In the rows, 128 means zero.
Here are made-up nodes, facts about them, and rows of numbers that follow some of those facts. Name the node behind each unnamed row.

Some facts about the nodes:
Λ: is of sort; θ: uses; Ω: sits directly inside; π: belongs to class
[tebus, gralo, klirel, fleska, pliger, tefak, vemero, dradam, festak, dobro, pegin, mulin, zibralan, klabe, zosun, penogo, volus, rufluk, dustiflis, stomon, drasido, zode, nibrir, flomas, puzok, velo, mebri, tresel, rizis, tusivon, skosek, midafol, pafivo, pitrum, mova, driklas] Λ b
[refin, dedrum, stebopek, satrok, dakeplum, tridin, konor, dreval, niker, traske, stubek, druzis, flodrak, sudristo, bogru, dugak, bradras, bigo, gidren, naginur, drokom, dubrakas, fluzal, zovar, dramum, drutimo, zulor, gritrik, rufla, roru, labro, nutubon, petos, goto, trovun, brabri, popo, plovoplok, skobren, grevu, viflasor, sistim, vatro, drubam, rovuki, klibrabos, zedra, depi, fibisko, gromur] Λ a
[trobril, sopak, flivur, ligrel, kigrok, rino, tizibok, floflabe, bofon, dogrik, tubir, pigre, fizok, supavo, sulegrin] Λ d
[skanuges, pigra, nistol, mutok, flezak, koskel, vagu, trepan, drolon, dufu, trogramor, zutak, tridru] Λ e
[kuvoflir, drasor, beko, lari, zagitro, plutrom, zoves, zetron, lifla, tosim, poze, zabri, gigron, zaba, zitom, dirol, lebik] Λ c
tebus θ: mobok
refin θ: dogrik
dedrum θ: zibralan
stebopek θ: garum
tridin θ: pafivo
pliger θ: vaga
dreval θ: zibralan
traske θ: dustiflis
trobril θ: suflan
tefak θ: zaflugak
stubek θ: mobok
dradam θ: muruk
bogru θ: zovar
pegin θ: gogron
bradras θ: zibralan
bigo θ: rerir
koskel θ: dogrik
naginur θ: vuvul
zosun θ: flotril
fluzal θ: kozik
gritrik θ: flotril
penogo θ: zaflugak
ligrel θ: dogrik
rufluk θ: depi
dustiflis θ: rerir
drasido θ: druzis
kigrok θ: pitrum
poze θ: dogrik
nutubon θ: dogrik
zabri θ: vigas
petos θ: vigas
flomas θ: brabri
floflabe θ: stodi
brabri θ: suflan
bofon θ: drutimo
gigron θ: drutimo
trogramor θ: dogrik
dogrik θ: drutimo
tubir θ: sistum
zaba θ: pliple
plovoplok θ: pliple
skobren θ: dobro
tresel θ: zibralan
pigre θ: vuvul
viflasor θ: plebrom
drubam θ: noplizo
supavo θ: flotril
{tebus, niker, sopak, bigo, labro, stomon, supavo} Ω puro
{refin, rerir} Ω dutrem
{gralo, zosun, lifla, rufluk, stodi} Ω mubrim
{dedrum, skobren, fizok, driklas} Ω muruk
{stebopek, goto, plovoplok, dirol} Ω ruklik
{satrok, klirel, rino, tresel} Ω trosko
{dakeplum, stubek, brabri} Ω flaplin
{fleska, druzis, lari, tridru} Ω sapli
{tridin, naginur, zevo, bodrefla, tubir, skodoplos, mova} Ω dribube
{pliger, plebrom, gritrik, kigrok, seluk, vuvul, rovuki} Ω fumafon
{konor, dogrik} Ω rerir
{dreval, festak} Ω tasko
{traske, flodrak, zode, tizibok} Ω bodrefla
{trobril, drutimo, mebri, trogramor} Ω pagus
{drodu, zaflugak, roru, nibrir, flaplin} Ω sistum
{tefak, zulor} Ω stodi
{vemero, poze, dufu} Ω taba
{skanuges, zabri} Ω suflan
{kuvoflir, beko, pafivo} Ω brolek
{pagus, drasor, brivebrek, drasido, floflabe} Ω kozik
{dradam, zutak, grevu, lebik} Ω brivebrek
{ruklik, nistol, zoves, nutubon, gigron, popo, viflasor} Ω garum
{pigra, rizis} Ω zevo
{sudristo, dobro, koskel, zetron, trovun} Ω vuvul
{bogru, dramum, dustiflis} Ω fleta
{mutok, pafa, fleta, tasko} Ω stusum
{stamok, bradras, zagitro, gidren, druflus} Ω zagar
{pegin, gromur} Ω noplizo
{vaga, noplizo, tosim, velo, depi} Ω vigas
{flezak, tusivon, zedra, midafol} Ω gogron
{flivur, drokom, trepan, penogo, petos} Ω drodu
{mulin, skosek} Ω seluk
{dugak, klabe, rufla, drolon} Ω druflus
{zibralan, sapli, volus, flotril, zitom, puro} Ω mobok
{vagu, ligrel, puzok} Ω britas
{dubrakas} Ω pliple
{fluzal, bofon} Ω zaflugak
{zovar, pigre, drubam, klibrabos} Ω flotril
{plutrom} Ω vaga
{gogron} Ω kligok
{britas, taba} Ω nuzu
{flomas, fibisko} Ω skodoplos
{zaba} Ω plebrom
{sistim, pitrum} Ω pafa
{vatro, muruk, pliple} Ω grotrul
{sulegrin} Ω stamok
π 53 <- tebus, refin, gralo, dedrum, satrok, fleska, pliger, niker, trobril, suflan, drodu, garum, zaflugak, stubek, kuvoflir, nuzu, ruklik, flodrak, drasor, festak, pigra, sudristo, nistol, dobro, plebrom, vaga, stusum, flezak, flivur, bradras, bigo, fleta, zagitro, gidren, noplizo, vagu, drokom, dubrakas, brivebrek, zosun, fluzal, dribube, zovar, zulor, sapli, ligrel, zoves, zetron, lifla, rufla, volus, drolon, stomon, grotrul, tosim, kigrok, poze, nutubon, zabri, flotril, petos, britas, kligok, rino, flomas, puzok, tizibok, velo, goto, kozik, brabri, trogramor, dogrik, zutak, tubir, zaba, zitom, skobren, rerir, skodoplos, tasko, grevu, pigre, viflasor, fizok, stodi, sistim, vuvul, skosek, vigas, vatro, drubam, rovuki, klibrabos, zedra, midafol, pafivo, zagar, depi, pitrum, sistum, fibisko, tridru, gromur, mova, pliple, dirol, trosko, driklas, lebik
π 516 <- stebopek, klirel, dakeplum, tridin, konor, dreval, traske, brolek, sopak, tefak, vemero, skanuges, druzis, pagus, dradam, mobok, fumafon, mubrim, bogru, beko, mutok, stamok, lari, pegin, pafa, mulin, dugak, koskel, zibralan, klabe, naginur, trepan, dramum, drutimo, gritrik, plutrom, penogo, druflus, roru, rufluk, dustiflis, labro, zevo, drasido, zode, gogron, nibrir, dutrem, bodrefla, taba, mebri, floflabe, trovun, dufu, bofon, gigron, flaplin, popo, plovoplok, tresel, seluk, puro, rizis, tusivon, supavo, sulegrin, muruk

Some rows with their names:
[109 131 129 144 148 105 169 119 127 151 141 137  96  94 119 113 167 120
 142 144 154 127  98 129 129 120 153 121 173 113 140 145 118 115 113 126
 120 123 141 124 105 137 132 129 142 120] : trepan
[ 92 133 142 133 107 106 154 122 126 127 142 123 113 119 136 117 117 136
 135 140 125 124 179 127 127 142  78 126 165 129 148 138 154 136 119 134
 138 150 113 146 113 113 128 130 157 116] : stamok
[124 137 121 108 144 141  97 113 134 129 119 141 150 145 104 119 128 142
  95 131 142 119 138 111 135 126 177 128 107 106 116 135 120 116 141 126
 104 140 153 132 132 158 126 108 117 127] : bradras
[119 127 130 140 119 118 148 119 130 119 133 118 101 130 131 124 125 143
 124 143 119 130 172 128 131 130  67 131 171 131 133 132 132 139 119 136
 131 138 115 138 120 109 135 146 156 137] : pagus
[104 131 127 131 138 130 145 122 122 129 135 126 108 113 117 101  97 117
 118 156 134 126 134 125 142 135 113 122 163 121 149 108 115 132 125 124
 113 147 129 134 115 143 133 145 142 138] : drutimo
[ 79 133 128 136 142  91 136 115 123 145 148 125 102  89 107 104 143 108
 128 141 161 119  92 137 132 124  92 122 174 119 147 131 117 115 124 123
 131 157 132 118 109 127 129 114 141  97] : bofon
[109 129 118 129 127 111 156 110 133 146 133 126 125 133  90 117 168 142
  94 140 141 117 122 121 126 132  26 147 181 144 136 129 138 132 133 114
 109 133 118 133 115 178 138 136 152  92] : tresel
[123 122 130 137 127 107 157 127 124 136 128 124 117 112 114 121 144 124
 115 143 132 120 116 137 122 136  20 140 181 146 138 123 112 142 128 119
 132 136 111 123 117 148 135 144 151 115] : pegin
[141 117 132 121 114 125 129 138 134 128 109 129 150 129 133 138 152 132
 126 112 137 122 106 136 114 121 110 133 105 167 124 126 132 132 138 128
 144 126 121 125 135 126 125 116 119 108] : pitrum
[145 128 138 127 111 140 109 135 131 113 117 126 138 144 149 148 110 145
 128 124 113 124 159 128 127 133 136 127  96 141 122 144 134 130 134 135
 134 131 121 129 135 101 124 117 131 132] : vuvul
[155 115 129 123 111 139 127 143 133 127 103 124 152 139 130 142 141 135
 120 120 124 123  98 136 120 122  99 138 102 174 125 119 123 137 144 122
 129 117 119 118 134 133 129 131 122 115] : dobro
[ 63 109 131 144 110 114 168 124 131 132 154 137 121 131 116  96 138 135
  84 124 123 133  78 123 146 133  96 132 145 140 158  74 134 127 122 116
 112 130 126 143 124 137 132 174 135 116] : koskel
[118 128 132 115 126 145 112 130 128 125 112 133 149 130 131 120 106 127
 128 131 133 126 135 126 133 130 195 117  88 133 136 114 132 124 139 130
 122 137 137 133 131 131 123 120 114 130] : rovuki
[120 124 128 140 147 120 160 132 123 135 141 134 114 110 118 118 131 123
 128 148 123 129 122 126 131 135  97 130 169 117 137 124 108 140 121 123
 111 113 133 127 112 148 137 159 147 138] : skanuges
[110 124 133 135 133 118 166 126 126 136 133 134 119 115 126 110 137 128
 128 145 128 127 133 127 128 137 102 128 168 129 145 120 124 135 121 124
 119 122 128 138 115 148 133 157 146 130] : plutrom
[111 123 131 136 117 106 163 122 125 143 132 122 118 115 119 115 146 123
 119 136 135 119 120 137 122 138  34 137 172 152 145 117 134 135 128 117
 133 134 107 128 117 146 133 146 145  99] : rufluk
[146 122 132 124 132 136 131 138 131 129 116 139 146 130 136 135 142 133
 130 119 125 128 111 129 123 125 171 127 100 131 122 130 118 125 129 128
 127 114 136 128 132 131 126 128 116 130] : kuvoflir

Which node is each row?
No name comes twice in this set of rows, the named rows included.
[137 133 124 122 148 114 103 132 129 136 122 129 122 101 123 132 154 113
 143 124 161 120  76 136 121 104 178 118 114 129 112 152 102 114 136 136
 135 138 145 106 122 113 124  80 116 110] => flivur
[115 123 122 141 124 101 167 115 133 145 124 118 103 111 115 115 182 126
 131 136 153 128 102 136 119 114  65 134 179 154 134 126 134 129 120 128
 137 130 115 123 115 134 135 134 140 102] => nibrir
[109 140 126 135 125 114 148 120 118 123 165 118 107 129 131 131 112 120
 149 121 109 145 185 122 122 149  51 140 186  97 127 136 160 146 103 134
 145 120 116 147 131 134 131 144 146 140] => puro
[148 118 135 123 125 146 131 142 132 127 112 139 155 136 136 132 129 135
 120 126 120 124 115 126 129 130 165 127  91 144 130 118 123 129 137 123
 119 113 132 129 132 137 127 142 118 134] => zetron
[116 118 133 129 119 132 124 146 130 129 143 146 139 135 124 128 127 129
  89 101 123 127  40 126 139 125 167 128  89 129 137 106 107 113 128 121
 116 122 138 124 134 122 122 126 115 118] => trogramor
[ 96 144 116 128 143 129 149 114 114 136 168 123 111 123 113 110  97  96
 153 128 126 147 164 115 133 149 112 132 176  84 136 109 164 140 106 122
 126 117 131 150 126 164 133 149 128 143] => labro
[137 135 122 120 120 129 124 131 122 140 144 122 151 141 125 148 141 107
 145  87 122 136 107 131 112 144 104 145 118 127 118 124 166 127 124 114
 148 102 118 128 146 157 122 121 106 109] => tebus
[100 138 117 137 159 106 126 110 108 135 169 116 118 112 106 120 109  90
 152 124 118 135 161 136 126 159  48 139 189  86 126 111 133 134 118 111
 136 117 119 120 134 162 133 161 126 126] => supavo
[ 89 137 116 124 143 128 138  98 130 138 135 132 118 137  88  99 130 139
  98 155 141 122 163 108 145 134 114 132 168 107 136 120 138 124 129 118
  95 143 140 140 116 172 137 137 143 124] => dreval
[137 121 125 117 133 151 110 130 133 116 103 130 146 139 130 121 109 134
 119 133 124 130 137 125 136 122 181 121  94 134 125 108 113 134 139 133
 117 129 139 129 137 126 128 135 112 148] => sudristo
[112 124 132 139 134 117 161 125 124 136 140 137 114 119 119 111 130 126
 111 143 127 125 108 131 132 140  83 130 169 121 144 118 104 127 119 116
 119 128 128 130 119 150 132 156 143 132] => gigron
[153 128 125 121 140 140 128 139 123 129 136 138 147 137 131 141 132 119
 142 106 117 139 115 123 119 136 155 133 115 107 114 132 128 132 120 127
 132  97 139 133 141 149 125 132 110 144] => zitom

The same nodes again, as new rows of numbers:
Some rows with their names:
[ 97 108 175 100  74 163 183 103 106 166 191 100 144 215 188 124 135 129
 134 126 124 113 113 151 153 101 111 118] : fumafon
[108 137 150 120 118 151 139 126  75 119 153 121 137 149 163  76 146 197
 151 152 139 121 171 139 149  95 114 141] : dufu
[162 114  99 136 139 116 105 150 140 128  96 135 126  95  87 132 109 107
 121 134 111 160 121 116 111 134 137 146] : vagu
[111 184 153 131 130 165 145 152  65 125 168 141 117 134 170  83 137 198
 144 122 128  89 172 141 140  94  76 167] : traske
[108 143 147 124 120 150 139 135  77 115 149 118 136 147 166  72 147 198
 142 155 139 117 180 136 140  95 120 144] : dugak
[198 111 109 137 102 141 119 166 131 135 139 121 114  95  98 128 104  92
 100  96  86 161 109 100 114 136 129 155] : dobro
[112 107  93  91 128 110 170  95 227 116 141 136  94 147 110 126 141  43
 142 152 152 110  36 162 105 159 154  59] : flotril
[135 150 140 127  98 169 150 158  70 128 175 128 126 146 160  60 144 188
 128 145 114 127 178 130 138  86 110 165] : trovun
[167 141  88 138 151 105  95 139 147 144 119 145 119  89  85 135 132 133
 105 125 106 152 145 124 129 127 158 138] : dirol
[135 105 106 149 122 144 128 146 186  79  99 167 103  49 111 121 132  93
 137 124 152 147 114 117 130 173 152  78] : fleska
[ 69 145 137 140 119 176 161 136 132  66 131 181 107  91 176  51 172 189
 167 171 185 108 182 149 158 131 134  81] : labro
[162 121  93 144 140 114 106 157 144 123  89 132 125  92  90 129 110 110
 116 138 116 154 130 113 104 135 144 144] : satrok
[179 126  90 143 126 127 113 174 138 134 106 138 120  95  87 122 109 103
 104 131  99 160 128 109 102 130 135 161] : rovuki
[ 83 105 179  99  88 152 177  89 111 160 178  94 147 217 190 132 136 135
 144 131 138 107 115 156 153 105 116 106] : muruk
[180 125  91 144 128 123 109 170 136 134 105 134 122  95  86 123 108 104
 106 130  99 159 128 110 102 130 138 161] : flodrak
[189 145  81 139 128 124 109 161 145 158 145 157 113  92  80 128 127 119
  93 117  83 160 141 120 128 117 147 157] : zetron
[ 42 175 168 114 187  93  99  55  59 112 124 118 148 168 173 108 167 232
 163 145 183  84 185 142 154 104 128 119] : bofon

Name these rows:
No name comes twice in this set of rows, the named rows included.
[165  93 122 117  89 138 151 137 169 184 146 116 125 159 110 177  93  41
 102 100  88 147  61 128 114 138 123 131] => vuvul
[101  75 145 106 158  63 102  63 163 151  68  62 162 175 120 211 104  83
 134 126 152 132  77 133 115 157 162  86] => drodu
[115 158  91 164 159 149 129 170 190  84  80 215  84  21 107 127 125 109
 150 123 160 113 125 134 121 176 118  97] => bigo
[180 105 114 137 116 125 112 152 135 126 121 113 123  99 100 135 108  99
 109 106 102 156 111 104 113 141 137 143] => mova
[157  88 123 117  91 133 151 131 171 179 138 113 131 164 111 180  97  40
 104 106  94 150  61 129 114 139 129 126] => plebrom
[112 167  93 142 167 142 120 133 187 102 103 225  81  42  95 120 138 117
 137 124 149 117 114 135 132 168 125  88] => pigre
[106 163 183 126 127 172 145 136  69 133 174 125 112 128 189 113 124 201
 160  79 136  83 154 145 157 111  68 143] => dustiflis
[173 141  87 137 146 108  96 144 145 149 123 147 119  91  83 135 130 130
 102 122 100 154 144 123 130 125 156 145] => lebik
[143 103 110 143 121 136 123 145 176  89 101 152 106  60 108 125 126  96
 130 120 144 149 112 116 126 167 152  93] => volus
[112  78 139 111 141  81 116  81 167 158  85  78 152 169 118 205 101  70
 129 123 138 133  72 133 115 152 153  93] => sistum
[136 131 164 120  85 171 154 137  69 122 190 107 128 152 175  74 141 180
 130 118 116 125 159 124 152  98 111 147] => mulin
[177 118  95 140 128 125 108 161 133 136 109 137 123  95  84 125 107 104
 113 128  99 164 121 111 108 129 133 158] => pigra
[156 165  99 129 158 122 102 141 136 147 125 171 105  93  85 137 115 119
 107 108 100 129 115 121 117 135 113 150] => tubir
[ 48  97 195  91 132 103 140  44 102 143 130  56 170 225 196 151 140 167
 160 143 172  95 128 157 150 113 136  84] => flaplin

